Each row is followed by its class.
[  62  273  420   39 -298  788 -175  -36  190  -51 -393 -218 -246 -326
 -425    7 -272  277  388  348 -412 -139  555  120 -413  423 -311 -342
  738  261  207  484  105 -350  -31]  Zuv
[-147  172   -7  -62  -62  -27  209  -58  231  136   78  138  -71 -185
   70  -45  -53   43   82 -129   10   37 -346 -205   50 -133  129  -69
 -113   53  -78  -49   55   16 -259]  lavul
[  17 -173  -47  -44  144  309  105  -98  -79   -6  -68  117 -126  -89
   13  183 -365  221   88   54    8 -107  124  -90  241  -79 -253  137
   87  273  -81 -164   41 -186 -198]  Bar
[-321 -260  -51 -121  288 -196  156 -150  -96 -282  160  240 -109   12
  275  208  121   13  189 -117  -93  340   10  329  556   84  260 -176
  -62  -96 -275   44   74  305  312]  kenar
[ 120 -244  236 -327  310  508 -185 -172  -11 -144    3  213 -405  -65
 -202  366 -242  464  235   12  -96 -222  318  145  384  186  -58 -153
  474  202 -255  359  465 -250  -20]  Bar
[ -36 -389 -120 -299   74 -354  306  -69  -53 -178    4  145 -152 -223
  348  -44  357  -80  -85 -438  312  253 -160  204  444 -604  172  490
 -263  248  -16 -520  -17  -34  226]  Bar
[ 284 -449  197 -122   69  337  144  -10  -21   52  -86  -47 -137   40
  178  141 -121   75  283  -16  311  -72  -34  322  136 -190 -162  173
  189  177 -139  -30  114 -172  -82]  tigo
[ 102 -160   13 -190   93   63  -19   55 -204 -212  -33  -63 -285  -93
  -28  344   43   12 -128  -96 -197 -126  141  100 -112  -27 -347  251
  141  346 -312  330  169  -56 -130]  Zuv
[ 201   -5  236   90   11  331  -46  -82    5  113 -212  -19 -134  -76
  -35  105  -76   18  383  145  -47 -124  144  266  -76   93 -375   48
  150  156  -28  115 -132 -306 -117]  Zesu
[  41 -195  367  282 -120  727 -115  308  101   49 -101 -167  210 -390
 -401  366 -451  280  484  163 -258 -114  593  295 -110  459 -493 -369
  444  249 -244  279   95 -528 -270]  roku
[ 215  492  475 -167 -262  357  -21 -249  562   48 -265  -90 -389 -338
  -31 -180 -494 -122  479   67  203  -82  212  -23  -88    2 -181 -359
  415   82 -184  531 -126 -508 -435]  kudag
[-285   37   26 -289   89   39  135 -226  309 -175   73  150 -328 -268
   23  -85 -231  129   80 -147  190   74  118  -47  474  -35  281 -283
  250    6 -258   68  200   61 -182]  Zesu
[-100  436  172  -48 -250  264 -216   81  112  -52  -99 -123 -212 -411
 -218   24  267  128  322   -3   47   33  399   96 -119  119 -175 -152
  161  368 -193  145  -86 -175 -245]  lavul
[   9   69   51 -130  112  415   12 -218   81  -42 -230  133 -256   36
  -50  270 -279   39  161   32 -128 -268    2   45  136   56 -120   -6
  156  100 -168  -13   32 -274 -184]  tigo
[ 248 -281  130 -169  -87  235  109   33  -55 -121  -33 -182 -154 -104
  197   89  286  160  107  -10  144   60   66  143  123  -67  224  100
   57  164 -125 -127  187   40  -30]  gite
[ 310  -65  103   24 -104  159  -81   99   44   54 -178  -86  -19   21
 -108  -39  -16  -11  140   60   66 -176    6  -40 -163   23 -227   94
   74  142  -74   98   12 -213 -124]  gite
[ -99  130  -62  -98   21  -15   -7 -141    2  -73  102   75 -132 -291
 -121   24   71  107   30  -66 -157   13  137  -59   -3   90  -67  -62
  -36  199  -62   58   47  -38 -149]  kudag
[  90  146  101 -181   90  -15   49 -392   77   14  -15  -23 -293   23
  139  499 -307 -264 -114    0   53  -26  373   19  111  -58  150 -184
  343 -221 -142  245  144 -101 -103]  tigo
[  25  -83  111  -59   58  214  165   -5  125   48   -6   66  -31 -205
   11   50 -287  208  251  -16  -37  -10    5   56  302   59 -149  -61
   53  176  -91   70  102 -214 -216]  Zesu
[  14  -98  185  -16  -20  233  281  -81   75   37    1   -2 -162 -230
  134  127  -66  220  293  -50 -152   57  -78  128   59   17 -160   87
   91  259 -128  222  172 -188 -196]  kudag
[ 268  -23  195 -259  -33  209  108 -169    6  -13   98  -43 -134 -143
  132  159 -179   78  283  -56  230  -56  260  166  111 -102   74 -154
   63  143 -175  -23   50 -140 -184]  Zesu
[ 120  -24   47 -194   11  527   62 -204  -17  -73   25  -81 -396 -316
 -118  467 -181  213  240 -105  -25 -272  260  355  -47  -86 -253  -58
  110  430 -128  -25  102 -334 -254]  roku
[  37  -70  277   98 -180  292  217  119   98   68  -47  -46   51 -140
  305 -111  -50   85  484  -74  194  123  -32  260   12  -98  -12   51
  -85  109 -212  -69 -101  -66  -49]  kenar
[ 248  -64   31 -145  160  273  -64  -69  -39   15 -232   39 -272   52
  119  503  -63  -43  226   66   69 -184  -88  130  126   39    2   -1
   86  216  -70 -134   -3 -180  -88]  kudag
[  24 -189  -56 -114  -58   40  151  -31  -30  -71   50  -73 -102 -190
   12  240    8   37    0  -81 -124  -25  113  -15   44 -100    6   51
   41  148 -212   -2  155  -29  -93]  Zesu
[   3  124   96 -139  -63  117   91 -108  168    3   33   62  -61 -264
  -67   -6 -206  -79  -32  -36   -5  -33  225   30 -100  -20 -228 -104
   85   76 -161   70  -59 -175 -370]  tigo
[  98  -46  220  121   18  179   89   69   70   34 -107   26  -42 -127
   -7   33 -108   47  175  -11 -305  -72  -45   74  -17  281 -170  -46
  -59   77 -183  220   50 -172 -156]  zofe
[  68 -272   70  -53  219  312  173 -262 -473 -280 -116 -114 -539  114
  616  257  -99  303  295 -149  110  -71   10  192  576 -324  384  633
  -49  380  -49 -331  117    9  257]  kenar
[-179  432  388  -84 -257  -63  -47 -229  563 -150  -57  108  144 -102
  370 -586 -472  -13   92  182  317  358 -243 -496  365  -83  309 -153
  271 -346  -69  267   44   20  -86]  kenar
[ 236 -280  -80   53  143 -120  -49  120 -306 -100   61   91  119  186
  261 -319  170   87  183  -68  182   15 -165  169   94 -100  109  376
 -260  110   53 -182 -155  209  129]  roku
[ 184 -127   49 -137   -9  215   42  104 -197   -1 -112  -53 -206 -102
  184  360  285   85  396  -45    1  -29  -71  298   32  -36  119  147
  -17  354  -63 -199   20   -1   40]  kenar
[  83  220   65 -155 -183  -15   44  -53   58  -69  -57  -18 -126 -238
  -55   30   17  -97   62  -85 -178  -41  149   48 -140  -62 -146   17
  -11  211 -119  147  -59 -147 -149]  lavul
[ -52 -510   -7 -329   -9    2  -55  259 -138 -360  482  -99  -19 -604
 -130  430 -110  194 -100 -130   43  278  846   50  289    8  -23 -382
  167  300 -644  157  283   62 -187]  zofe
[ 103 -129   -6   25   10  123  139  103   49  128 -113 -132  -56  -85
   -4   37  -90  107  198  -35   81  -29  -73   17  -28  -52 -233   77
  -18  274   27   53   35  -88  -75]  kudag
[ 516   -5 -168 -179 -583  -39   -4  117 -405 -304   73 -363   14  -56
   18  216  383 -516 -232 -166 -214 -311  356  239 -851    8  179  120
 -205  268  -79 -163   64  195   61]  gite
[-336 -178   81  -74  302  231  246 -306   84 -123  -19   36 -366 -214
  -36    0 -182  576  216 -181  -47  133  153   45  688 -179  -30  159
  313  178 -109  207  208 -212   -6]  tigo
[ 276  209   19 -148   21  150  -44 -124  316  259 -184  118 -264  -58
  -99  134  -46    4  414   24  224 -262 -268    8   50 -112 -120  -96
   38  163  -89  -21 -103 -259 -329]  lavul
[-198  474    1  100 -248 -176  -17  -29  245   -5 -280 -163 -191 -326
  -93 -311  428  134    0 -103 -279  124  -57 -331  -81  -94   64  281
  -73  156  102  178  -37 -176   33]  Ruli
[-203  119  -38   11   82 -123  102 -157  171  -37 -131   91 -152 -123
   -9  -12   53  -27  -14  -48 -220  103 -114 -126  176  -69  -44   74
  -23  -32  -51   79  -79  -83  -34]  gite
[-360   78   62 -201  -38  168  170 -307   63 -130   43  111 -251 -429
   39  230  -70   95  169 -197  -86  121  248   96  190  -91   74  -42
  179  112 -331   19  195  -73  -78]  gite
[ 151 -214  218  -19  -29  309   92   10   41  -72  -59 -115  -59 -141
  164  182  -48  164  247  -15   98   33  174  220  129  -44  -39   74
  109  152 -221   23   70 -178 -100]  mibaf
[  52  -90   83 -136  -47  169  161  -19  -49   36   86  -48 -162 -223
  100  168   29  149  147  -12  -50    3   86  214   17   52   41   12
   94  172 -133   62  198   17 -134]  kudag
[ 403 -821  603 -353  246  339  578 -176   27  -97  675 -272 -100  203
  804  122 -491  165  450 -153  866  -55  -64  795  406    7  329 -138
  211   35 -566  187  751  415 -518]  mibaf
[  33   99  131 -224  -55  231  157  -59  114   -4   -8   35 -275 -226
   39  161  -68   43  268 -126  -69  -72    8  144   85  -14   55  -68
   99  217 -138   89  130 -142 -242]  zofe
[-541  370  282  -99  195  696 -103 -153  199   -2   73   24 -111 -409
 -184  301 -371  422  215  114  -67   81  287  183  206  390 -308 -442
  245  105 -165  151  137 -330 -343]  tigo
[  14 -117   29 -115  -80  -38  213   18   51  -70   64  -28  -25 -213
   -5  -84 -136  142   86 -134  -89   24  145  -54    0 -157  -57   81
   32  224 -101   58   82  -20  -65]  kenar
[-117    9  108 -255  311  530  -29 -402  147 -212 -326  231 -464    0
  141  279 -267  268  401  -46  126 -175 -101   29  638  -70  105   40
  157  184 -278 -218   62 -292  -34]  Bar
[-294 -726   71 -226  163  165  433  398 -404 -165   29   58 -291   39
  612  711 -296  353   17 -481  263  132  -20  139  710 -591  300  626
  257  513 -590 -134  542  272  211]  Bar
[ 242   65  243   50   12  277  -34  -30  144  117 -106    8  -83  -65
  -45   71 -124  234  288  170    8  -60   74   85  117  259  -64 -190
  210  104   67  180   65 -205 -145]  kudag
[ 189  145 -128 -494 -106 -200 -349  107  111 -341  173  -27   74 -275
 -257 -145  154  -12 -163  -75  448   63  313  -12   38 -154    6 -280
   13  289   58 -217 -195    8  -80]  Bar
[ 469 -899  381   39 -114  138  -51  797   12   44  123 -340  353 -523
 -304 -238 -119  285 -110   83  -57   92  733  154  105  250 -511   72
  348  202 -468  497  370 -107 -324]  Bar
[-317  383  163   20  100  293  226 -378  239  124   76  250 -130 -262
    7  262 -550  439  313   43 -223   55   63 -157  272  268  143 -425
  268   69   24  204  249 -128 -252]  Ruli
[ 180  -53   39  144 -125   62  111   77  102  124 -145  -67   27    6
   -3 -125   92  -21  129   75 -135  -53 -179  -84 -232    2 -149  111
  -84   52   72   47  -25  -98  -36]  Zuv
[ -20  208  -10 -144  -53  103   11  -91   96  -53  -24  -16  -78  -74
  -97  114 -186  -29 -124  -70 -142 -169  146 -167  -39   78  155 -136
   75    3 -107   73  175  -39 -177]  Ruli
[  69   15   80  -29  -89   87   83  -83  141   78  -92  -77 -145 -212
  -70   65  -23   84  161   40  -52    2  111   -4   29  -59 -212   42
  138  150  -54  146   70 -185 -105]  Bar
[ -24    6  144 -107   72  137   95   -7   76   -8   13   51 -153 -104
  151   44  -40  177  212  -63  -16   90   -5   56  158   38   56  -32
   18   97 -170  194  104  -64  -99]  tigo
[ 103  -50   69   36   55  214   -9   -6  -70    9 -150  -23  -91   19
   55  100  -40   48  255  -30  -50 -145  -70   97    0    0  -47  107
  -97  164  -55 -117  -77  -83   47]  Bar
[ 186 -242  397  -75  113  411   -2   71  220   35 -200  119 -173 -465
   11 -208 -283  301  358  -15  128  113  469   52  284  103 -132 -108
  276  155 -268  188   20 -309 -231]  Bar
[  -1   93  -27   76   94 -123  153 -127   83 -123  172   67  291  183
  402 -263 -110 -255 -127   83   32  195 -291  -31   -4  250  434 -367
 -437 -506  -45 -194 -267  250  -87]  lavul
[-132  -73   -1 -180 -183  599  191 -128   65  -97 -221 -139 -233 -297
 -137  476 -539   91  122  -18 -188 -245  295   56  -38 -343 -405  194
  383  409 -241  -37  100 -439 -240]  Ruli
[ 246  -55  114 -320  -45   36  -26 -141  163 -169 -115  -68 -291 -298
  -79   34  -67 -108   83 -116  108  -28  435  122  181 -193  -78  -15
  221  147 -166  123  -11 -321  -98]  Bar
[ -10   63  141   82   96  187   24  -61   14   -6 -161   41 -188   -5
  130  134  114  302  219   77 -119   57 -142   20  282  133  -14  113
   25  141  -54  115   48 -178    6]  kudag
[ 166  -69   87 -245  -32  103  -15  -25  -33 -157  108   34 -113  -93
   97  113 -120   50  121  -31   76  -53  137   51  145   69  162 -107
  146  144 -172  110  217    8 -122]  Zesu
[ 167  386 -250  -39 -181 -126   45  -88  150  122 -226  -67    2   72
  -40  153   63  -44   50  114 -174 -151 -405 -312  -79  -55  204  -61
 -206  144  348 -254 -107   29   17]  Ruli
[-196 -494  218  566   71  203  308  242 -241   -2  -77  137  218 -344
  154  509  221  312 -138 -247 -753  109  444  -35  -11  283  -65  479
  -96  203 -320 -183  303 -301    4]  Bar
[-405   19  263  148  -85  769  353 -126 -289  126  107 -198  -73  -24
  312  369 -523  542  722   87  123   62  376  579  137 -143 -179  122
  184  327  -43 -143  124 -119  128]  roku
[ -62    4  228 -262  -13  144  130 -216  170  -97   32  174 -362 -174
  105 -131 -192   78  138  -77  110   56  129   93  140 -135   21  -78
  274   26 -313  300  133  -85 -162]  lavul
[ 385 -291  233 -289  202  332  -16 -224 -119 -317  -81  209 -342 -154
  188  398   24  255  108  -38   18  -36  330  370  405  100  -17  104
  325  191 -386  181  188 -348 -206]  roku
[ 230 -157  -16   50 -128  145 -212  166  -11  -72  -62 -260 -206 -306
 -469  150  191  382   94  138  109   79  872  108  133   73 -192 -239
  557  362  163  238   42 -160   69]  Zesu
[  86  -85   82 -110  -29  275  119  -25  -66 -104   -4  -61 -202 -241
   42  216 -108  161  206  -51 -132  -72  303  204  -21    7  -67   45
  135  270 -166   75   93 -127 -111]  Zuv
[  -7  -84   72  -28  111  440   13  -88  -20  -42 -218   20 -263  -80
  -13  251 -209  186  293    4   20 -139   40  152  124    2 -238   56
  203  294  -87   15   17 -236  -68]  Zesu
[  62  -40  138 -111  -62  -11  128  -76   32  -29   82 -108 -268 -180
  195  295  340 -107   84 -216  123  141  200  308  116 -112  399 -139
    6 -102 -217    8  102  -48   25]  roku
[  93 -151  -15  314 -153  188  286 -140   25   74   16   54  168 -147
   88    4 -134  238  196   23 -495  -78  112  -56   56  158  230  103
 -115  -26   87 -150  152  -54   69]  kudag
[-114 -193  -83 -249  127   18  177 -196  -44   -7  100  124 -194 -238
   98  191   89   44   25 -152   47  124  -47   64  186 -256  -49  124
  -17  144 -145  -95  111    3  -98]  tigo
[ 170   48   47 -218 -133  100    4   53  105  -22  -14  -59  -82 -230
  -41  -84 -167  -18   79  -13  184  -62  199   78 -101 -146 -215   19
  117  228  -83   36  -75 -110 -233]  Bar
[-390  242  139  -16  -10  206   15  -36  -14   58   -4  -18 -241 -186
  -97  310 -119  240   85 -106  -54  101  137 -137   80  -44  -53  -91
  280  231   24  227  247 -128   39]  Zesu
[ 110  205  -41  261  -75  343   72   67   19   79 -273    0    7 -130
 -284   -3 -228  200  -21   96 -538 -359   52 -372 -396  358 -238   68
   46  313  133  -35  -43 -205 -395]  Bar
[  88 -267  220 -164  -20  469  130   62 -193 -138 -159  -31 -152 -196
  301  145   41  249  614   55   80  151   90  755  373  -16  -87  187
  200  337 -170  -39  -56  -65   86]  lavul
[-246   59  131  -68   95  151  111 -105  324   41  107  119  -33 -195
  118 -585 -229  284  107  -58  394  236 -140 -344  376 -375 -118  126
  -36   10  -94    7  -72 -136 -353]  lavul
[-155  166   44 -240  143  480  194 -504  283  103 -223  211 -412 -145
  -19  163 -637  144  485   -7   90 -201 -201  -95  256 -206 -239 -153
  184  185 -140   16    4 -295 -244]  Zesu
